Here is a tiny trained network, its code and every weight. The questions are about switching its units off for an input and a class, where a switched-off unit gives its printed mean instead of its output.

import numpy as np


def w(rows, s, z=0):
    codes = np.array(rows[::2]) - 128.0
    scale = np.full(codes.shape[1], s)
    scale[-1] = z or s
    return codes * scale


def f(y):
    return y / 2 * (1 + np.tanh(0.7978845608 * (y + 0.044715 * y**3)))


def log_softmax(a):
    a = a - a.max(-1, keepdims=True)
    return a - np.log(np.exp(a).sum(-1, keepdims=True))


def net(x, mask):
    res = np.array(x, float).reshape(1, 4) / 4 @ E
    y = f(res @ A[0][:, :-1].T + A[0][:, -1])
    res = res + np.where(mask, y, B[0][:, -1]) @ B[0][:, :-1]
    return log_softmax(res[-1] @ U[:, :-1].T + U[:, -1])


A, B = {}, {}
E = w([
[112,223,90,97,72,220,96,196,104,34,56,188],'x0',
[252,78,119,221,234,215,186,183,87,188,83,188],'x1',
[169,138,59,161,142,227,131,53,52,84,200,124],'x2',
[141,163,112,184,167,61,193,38,2,40,133,74],'x3',
],0.0078)
A[0] = w([
[97,140,220,99,115,36,181,118,187,153,136,105,172],'neuron 0',
[133,93,194,166,175,60,177,8,101,148,148,93,170],'neuron 1',
[97,55,85,98,179,168,28,177,188,244,141,189,157],'neuron 2',
[81,87,221,59,6,160,70,175,205,172,138,170,185],'neuron 3',
[168,163,66,146,136,172,111,27,42,45,227,75,182],'neuron 4',
[59,253,126,85,57,135,87,173,155,60,152,164,146],'neuron 5',
[234,59,108,191,183,208,144,138,119,176,64,241,196],'neuron 6',
[74,170,136,110,97,51,131,118,141,116,66,156,253],'neuron 7',
[126,65,186,157,137,41,144,131,132,170,171,103,143],'neuron 8',
[201,131,53,229,154,129,161,27,92,122,220,116,185],'neuron 9',
[180,91,158,188,182,200,137,205,76,147,122,241,156],'neuron 10',
[68,159,167,119,120,43,171,70,111,91,97,67,194],'neuron 11',
[72,234,126,43,47,111,43,143,172,35,92,149,154],'neuron 12',
[100,71,157,58,46,116,56,198,199,134,106,123,220],'neuron 13',
[161,102,106,140,202,72,156,65,61,119,124,116,140],'neuron 14',
[101,55,220,123,165,8,190,139,134,163,146,98,126],'neuron 15',
[125,167,164,116,76,216,58,158,138,104,132,150,227],'neuron 16',
[141,76,155,137,160,50,92,119,182,233,195,137,149],'neuron 17',
[139,159,65,118,148,130,169,21,129,96,151,69,144],'neuron 18',
],0.0065,0.0037)
B[0] = w([
[132,122,121,89,151,101,73,44,125,130,34,51,228],'neuron 0',
[117,19,167,136,79,160,142,69,147,57,129,49,233],'neuron 1',
[68,171,100,135,206,91,180,134,115,185,131,142,226],'neuron 2',
[84,195,159,93,172,62,122,165,103,170,98,122,248],'neuron 3',
[95,210,203,138,104,110,147,73,59,55,228,158,237],'neuron 4',
[147,156,82,81,50,71,74,212,46,79,86,239,211],'neuron 5',
[128,194,143,212,201,195,136,216,145,161,120,144,252],'neuron 6',
[184,138,42,110,84,82,49,77,123,96,56,140,208],'neuron 7',
[133,33,172,113,124,183,133,72,182,148,71,9,210],'neuron 8',
[37,108,206,145,120,167,233,92,53,9,248,141,236],'neuron 9',
[162,179,101,213,206,200,138,233,152,148,140,165,222],'neuron 10',
[254,129,127,111,15,135,72,90,84,48,112,85,228],'neuron 11',
[159,171,50,53,83,69,35,183,71,63,68,223,237],'neuron 12',
[112,173,68,44,181,80,125,154,83,186,148,151,240],'neuron 13',
[158,123,177,161,114,163,150,87,119,109,167,97,201],'neuron 14',
[160,34,86,156,94,105,109,81,196,139,50,48,235],'neuron 15',
[126,174,85,123,147,150,96,222,69,129,99,170,186],'neuron 16',
[32,118,131,119,200,128,194,57,225,150,93,67,223],'neuron 17',
[125,154,160,124,120,103,143,69,96,32,141,140,190],'neuron 18',
],0.0065,0.011)
U = w([
[137,185,29,33,89,25,2,184,57,88,52,236,179],'0',
[186,85,72,142,149,74,134,183,146,217,62,134,61],'1',
[21,142,94,44,183,49,155,115,161,247,86,67,120],'2',
[84,6,118,171,147,175,198,118,193,143,93,74,4],'3',
[80,145,157,131,114,117,192,81,45,47,239,136,190],'4',
[143,218,89,208,176,226,153,230,125,180,95,180,212],'5',
[183,34,104,110,80,74,78,66,138,94,50,19,109],'6',
],0.0062,0.0019)

Each question gives the input, the list of numbers given to net, and the class t.
The units are the neurons (one row each of A and B). Each row of codes is followed by its name. A weight is (code - 128) times the scale printed after its matrix; where a second scale follows, it is the last column's (A, B and U).
mask holds one flag per neuron, in row order. A switched-off neuron (its flag False) gives its mean, the last column of its row in B, instead of its output. The means were averaged over made-up inputs and are rounded, as every weight is.
A unit's drop is (log p(t) with every unit on - log p(t) with that unit switched off) / (log p(t) with every unit on - log p(t) with every unit switched off).
The circuit of an input: a set's keep is (log p(t) with only the set's units on - log p(t) with every unit switched off) / (log p(t) with every unit on - log p(t) with every unit switched off). Starting from the 12 units with the biggest drops (on a tie, the unit counted first), units are removed one at a time, each time the one whose removal leaves the highest keep (on an exact tie, the one counted first), for as long as the keep stays at least 0.8.
circuit, biggest first: the units of the circuit, biggest drop first
most important unit: the unit with the biggest drop
top k neurons: the k neurons with the biggest drops, biggest first
drop when u is switched off: that unit's drop, to one decimal
input [2,4,3,2], class 5: circuit, biggest first	[neuron 6]
input [-5,-7,2,-4], class 2: top 2 neurons	[neuron 17; neuron 3]
input [-5,-8,0,-2], class 6: circuit, biggest first	[neuron 15; neuron 11]
input [-6,-5,-3,-2], class 6: top 2 neurons	[neuron 15; neuron 11]
input [5,2,8,1], class 4: top 2 neurons	[neuron 4; neuron 9]
input [-1,5,-6,1], class 5: top 3 neurons	[neuron 6; neuron 10; neuron 1]
input [0,-7,-2,8], class 6: top 2 neurons	[neuron 1; neuron 13]
input [5,6,2,5], class 5: top 3 neurons	[neuron 10; neuron 6; neuron 1]
input [3,-8,7,4], class 0: top 2 neurons	[neuron 12; neuron 5]
input [8,5,-4,-4], class 5: top 2 neurons	[neuron 10; neuron 6]
input [-8,2,4,0], class 3: top 2 neurons	[neuron 8; neuron 17]
input [8,1,7,2], class 4: top 4 neurons	[neuron 4; neuron 9; neuron 7; neuron 13]
input [-6,7,-8,-5], class 2: top 2 neurons	[neuron 2; neuron 17]
input [-8,1,-1,-1], class 3: most important unit	neuron 17
input [4,3,4,-8], class 5: drop when neuron 4 is switched off	0.0
input [1,-4,-2,7], class 6: drop when neuron 2 is switched off	0.3
input [-5,-8,6,-4], class 0: drop when neuron 14 is switched off	0.1
